m = [143 129  98 124]
The 4th entry -> 124
Report the 3rd entry.
Answer: 98
The second entry: 129

[[135 134 120 123 119 121 134 124 123 126 113 130 131]
 [147 141 120 124 125 125 155 127 125 121 134 136 127]
 [124 126 147 137 136 137 127 132 133 138 121 125 130]]
Rows and columns are numbered from 1.
The top-left entry: 135
Read off the entry just right of the largest entry.
127
Read off the bottom-right entry.
130
Read off the bottom-left entry.
124
Read off the entry directly below 155.
127
Read off the entry at row 3, column 3.
147
The entry just left of the smallest entry: 126
The entry at row 1, column 2 -> 134
Read off the top-right entry.
131
The centre entry is 155
The entry just left of 141 -> 147
Read off the entry in row 1 and column 3.
120
Read off the minimum.
113

[123 122 140 147 155 128 156 139 111 134 128 107 137]
What is the third entry from the right?
A: 128
What is the entry just left of 155?
A: 147
The first entry from the right -> 137
What is the entry just right of the largest entry?
A: 139

[[142 137 137 124 126 127 124]
 [135 143 124 105 142 117 125]
 [118 140 117 132 127 130 150]
 [138 132 156 154 117 147 138]
 [117 152 123 122 137 127 156]
 [114 134 124 137 125 133 149]
 [140 133 146 139 124 137 130]
 [142 140 137 123 135 129 125]
 [119 124 128 143 118 136 140]
 [121 128 134 145 123 140 141]
 [133 149 120 110 142 119 134]
 [118 139 113 118 138 123 140]
 [111 127 126 139 126 134 144]]
The largest entry in the last column is 156
Give the entry directly above the smallest entry.
Answer: 124
Give the entry in the bottom-left corner.
Answer: 111
Give the last entry, reading row by row.
Answer: 144
Give the 3rd entry on the main diagonal.
Answer: 117
Give the top-right entry.
Answer: 124
Give the 3rd-last entry, reading row by row.
Answer: 126
The largest entry in the first row is 142
The entry just right of 129 -> 125
The entry just right of the smallest entry is 142
The entry directly above 147 is 130
Give the last entry in the row that holds the smallest entry.
Answer: 125
Give the entry directly below the centre entry.
Answer: 123
Give the 3rd entry in reading order.
Answer: 137
Give the smallest entry.
Answer: 105
Give the entry just right of 145.
Answer: 123
Give the 5th entry from the end, reading row by row.
Answer: 126
The entry directly below the smallest entry -> 132
The 2nd-last entry, reading row by row is 134
The fourth entry from the end, reading row by row is 139
Give the 5th entry in reading order.
Answer: 126
The entry just left of the centre entry -> 146
Give the entry directly below 150.
Answer: 138
Give the entry just right of the centre entry.
Answer: 124

B =
[[148, 128, 141, 133, 131, 122, 129, 126, 128, 133, 126, 121, 128, 121, 140, 142],
 [130, 126, 125, 132, 127, 121, 127, 131, 130, 124, 129, 126, 130, 121, 124, 125],
 [153, 122, 126, 135, 135, 126, 131, 136, 138, 133, 142, 127, 117, 118, 126, 132],
 [132, 125, 138, 130, 122, 124, 129, 130, 124, 131, 128, 119, 126, 133, 127, 122],
 [126, 126, 130, 127, 129, 127, 126, 128, 125, 125, 133, 120, 125, 128, 128, 123],
 [128, 125, 133, 128, 127, 126, 126, 128, 125, 128, 132, 121, 125, 130, 128, 123],
 [118, 128, 119, 122, 137, 132, 122, 127, 126, 119, 139, 122, 123, 123, 130, 125],
 [126, 123, 120, 122, 122, 138, 117, 117, 120, 144, 132, 139, 137, 135, 138, 136],
 [152, 124, 131, 134, 135, 125, 131, 133, 135, 133, 137, 125, 120, 119, 130, 135],
 [126, 126, 128, 127, 129, 129, 125, 128, 126, 125, 134, 121, 125, 127, 128, 123],
 [151, 126, 137, 134, 133, 123, 129, 129, 131, 132, 131, 123, 125, 120, 136, 139],
 [130, 127, 125, 132, 127, 121, 128, 131, 130, 123, 129, 125, 130, 121, 124, 124],
 [129, 125, 135, 130, 124, 126, 127, 130, 126, 129, 129, 120, 125, 131, 127, 122],
 [127, 124, 122, 125, 123, 132, 120, 121, 123, 137, 131, 136, 135, 132, 134, 132]]
What is the first entry in reading order? 148
The last entry, reading row by row is 132
The smallest entry in the first column: 118
The first entry of the largest entry's row: 153
What is the third entry in reading order? 141
What is the third-last entry, reading row by row? 132
What is the entry in the top-right corner? 142
The 3rd entry on the diagonal from the top-right corner is 118
The entry directly below 141 is 125
What is the entry directly below the largest entry? 132
The last entry in the row that holds the largest entry is 132
The second entry on the main diagonal -> 126
The entry in the bottom-left corner -> 127
The 5th entry in reading order: 131
What is the second entry in reading order? 128
The largest entry in the last row -> 137
What is the entry just right of the largest entry? 122
The smallest entry in the last row is 120

Questions about the grid below. Counting starts at 1.
1) Find the entry at row 2, column 1.
2) Find the entry directly below the largest entry.
3) Find the entry just right of the largest entry.
4) Find the entry just left of the smallest entry.
5) Find the entry directly above the smallest entry.
[[123 117 151 115 124 131 114 113 131 130]
 [133 123 125 125 126 131 124 112 134 142]]
1) 133
2) 125
3) 115
4) 124
5) 113
